Rows and whether each has a hidden trait (one of two labels; each part has its own):
5 5 -7 -2 1 4 -9 -6 1 -9 -3 12 -2 10 -1 1 1 6 -2 3 2 -2 0 -20 21 -3 4 -2 7 -6 -5 -3 0 2 -4 2 -2 -4 25 -10 0 -4 -5 -4 -3 -1 1 -1 4 -1 -3 8 8 -1 3 -2 => Z194
2 -2 -4 9 -4 -2 -14 -2 -2 -1 -11 6 -1 -14 -10 -1 1 -10 -10 1 6 10 -1 -13 2 -5 5 -9 -3 -14 -9 3 2 2 0 4 -8 -13 20 -18 -3 4 -11 -9 -10 -1 -4 -2 1 -3 4 6 3 2 1 -8 => Z194
10 1 3 -4 -3 6 16 -10 7 6 -2 11 2 30 16 3 14 14 0 1 -11 -7 6 -19 22 5 3 5 11 -4 -1 -8 2 6 -5 2 -6 21 30 -10 1 -5 -19 0 3 4 7 5 5 6 2 14 -21 0 12 15 => z790
5 7 3 -8 1 4 -6 -9 2 -10 2 15 1 14 4 1 7 13 -5 3 -1 -9 2 -29 20 -1 3 1 11 -3 -5 -5 -2 2 -5 2 0 0 17 -2 1 -9 -4 -1 -2 -1 3 0 4 -1 -3 10 9 -2 8 3 => z790
5 6 -7 -11 4 18 -14 -17 3 -8 1 27 0 19 16 0 -1 27 11 4 1 -16 3 -40 23 0 2 11 16 7 -14 -4 -5 2 -6 1 4 1 11 -1 0 -3 -3 -1 0 -4 -1 -1 6 -2 -6 19 16 -5 10 6 => z790
1 5 -12 -6 6 13 -23 -10 0 -12 -2 26 -4 8 2 -1 -6 11 7 4 7 -7 0 -39 30 -2 4 2 6 3 -12 -1 -3 2 -4 0 7 -12 11 -11 -1 5 -2 -5 -2 -4 -3 -4 4 -4 -4 19 20 -4 8 -9 => Z194
-8 -5 -1 -6 8 13 3 -5 1 -5 15 6 -2 17 25 -2 -2 15 32 1 -2 -9 1 -6 -3 9 -6 12 4 28 -17 -1 -7 -3 3 1 6 8 -39 0 1 6 4 3 14 -2 -3 7 1 3 -8 4 -4 -5 4 -7 => z790
4 5 -5 -4 1 4 -8 -6 0 -8 -2 10 -1 10 -1 1 3 8 -7 3 1 -3 0 -24 13 2 3 -2 5 -3 -6 -2 0 1 -4 2 0 -5 27 -5 0 -6 -2 -2 -3 -2 1 -1 3 -1 -3 2 9 -1 4 -1 => Z194
4 4 -4 -4 0 5 -4 -7 2 -7 -1 11 0 12 1 1 2 11 -2 3 0 -3 1 -21 18 0 3 -1 8 -4 -7 -3 0 1 -4 3 -2 2 18 -20 0 -4 -8 -2 -1 -1 1 0 4 1 -2 5 2 -1 2 1 => Z194
-2 -1 -6 3 -1 -2 -18 2 -5 -5 -10 1 -1 -9 -10 -3 -2 -17 -6 2 9 8 -4 -13 1 -4 3 -9 -6 -6 -11 5 -2 0 -1 2 0 -16 3 -10 0 3 -4 -6 -9 -2 -5 -3 -1 -3 -2 -7 16 0 -2 -16 => Z194
-8 -3 -8 -2 5 8 -4 11 -2 -6 0 4 -4 -6 4 1 -12 -4 23 -1 6 -5 -5 23 -17 3 -2 1 -16 5 -13 8 -1 -5 6 0 7 -10 -35 0 5 13 1 1 7 -5 -6 2 -1 2 -6 -16 16 -2 -4 -16 => Z194
2 -1 -4 -6 5 11 13 -4 7 -5 8 5 0 18 20 3 2 20 20 0 -7 -10 2 13 -3 5 -2 8 4 10 -9 -4 -1 -1 1 1 0 16 -12 2 4 2 -6 4 15 0 3 7 2 6 -1 5 -9 -3 5 5 => z790
-10 -3 -8 1 4 4 -2 14 -7 -8 -1 2 -4 -13 1 0 -15 -18 23 -2 9 3 -7 31 -27 4 -1 -3 -18 6 -10 8 0 -6 9 1 6 -15 -42 -2 6 14 2 0 1 -7 -5 1 -3 0 -4 -19 21 -1 -3 -18 => Z194
8 5 -3 -9 1 12 6 -13 6 -2 3 8 1 22 14 3 8 22 9 2 -7 -14 3 -16 16 3 1 10 12 1 -3 -6 -1 3 -4 2 0 13 13 -1 2 -6 -9 2 4 -3 5 3 5 2 -2 7 -4 -2 9 6 => z790
1 -1 -5 -3 2 6 1 0 3 1 -2 2 0 5 8 2 1 7 13 1 0 -5 -2 6 -3 2 1 -2 -1 0 -9 -1 1 -1 0 3 1 -1 -1 0 4 2 -8 1 2 -1 1 4 1 3 -2 -7 1 0 3 -4 => Z194
-5 -2 -4 -6 5 9 -2 1 0 -6 6 5 -1 1 7 1 -4 7 18 0 0 -9 -2 11 -12 4 -3 6 -4 9 -17 1 -3 -4 2 1 6 -4 -28 3 3 10 10 2 9 -3 -3 4 1 3 -6 -10 7 -2 -1 -10 => Z194
15 7 -9 -4 1 11 -10 -9 9 -6 -11 21 -2 7 -6 5 1 16 -8 2 -4 -8 2 -19 25 -7 5 2 9 -13 0 -6 4 5 -7 3 0 0 63 -10 -2 -5 -6 -5 -4 0 3 -5 5 -2 3 20 5 0 7 5 => Z194
10 9 -10 -1 1 9 -9 -6 7 -4 -13 17 -2 3 -21 5 2 12 -14 1 1 -3 1 -15 20 -7 6 -1 5 -15 3 -5 6 5 -5 3 -1 -2 48 -13 -3 -4 -12 -6 -5 -1 5 -4 5 -1 6 17 3 2 7 3 => Z194
13 8 -9 -1 -2 21 -30 -15 2 2 -9 31 -3 -25 -15 1 -11 8 -5 1 6 -7 0 -35 26 -12 6 6 10 -15 -6 -3 1 5 -5 1 -1 -16 42 -4 -6 6 -8 -8 -8 -6 -7 -10 5 -7 6 20 18 0 3 -1 => Z194
16 5 -10 -4 0 20 -9 -13 14 -2 -16 28 -4 4 -4 5 1 21 -5 0 -5 -8 3 -13 28 -9 6 3 11 -20 -4 -7 5 7 -6 4 -2 3 48 -17 -5 2 -20 -7 -1 0 3 -4 7 -3 6 24 -3 0 9 8 => Z194
-7 -4 -3 5 -1 1 -15 8 -5 -3 -11 -1 -2 -16 -9 -3 -5 -26 -2 1 9 14 -4 4 -15 -2 3 -11 -10 -7 -11 8 0 -2 6 3 0 -16 -15 -10 -1 7 -3 -5 -10 -3 -6 -1 -2 -1 -2 -14 12 0 0 -17 => Z194
13 6 -10 -1 1 10 -14 -8 4 -3 -9 22 -3 -4 -9 3 -4 9 -11 1 2 -2 0 -17 19 -8 6 0 3 -12 -1 -3 4 4 -5 2 -2 -8 41 -10 -2 0 -10 -7 -6 -1 1 -5 2 -3 4 20 8 1 5 -4 => Z194
3 2 -3 -9 7 13 9 -1 5 -5 11 4 -1 15 18 3 0 22 18 0 -7 -14 1 8 -4 7 -3 9 5 16 -8 -5 -3 -2 -1 0 4 11 -7 4 4 2 0 5 16 -1 2 4 3 3 -4 5 -2 -3 3 6 => z790
-1 0 -6 -8 6 17 -5 -5 4 -7 9 7 -1 8 18 1 -3 16 25 1 -1 -14 -1 0 -1 3 -4 13 2 16 -17 -2 -5 -3 2 1 7 1 -23 6 3 6 0 3 15 -4 -3 3 3 2 -7 2 8 -3 4 -3 => Z194
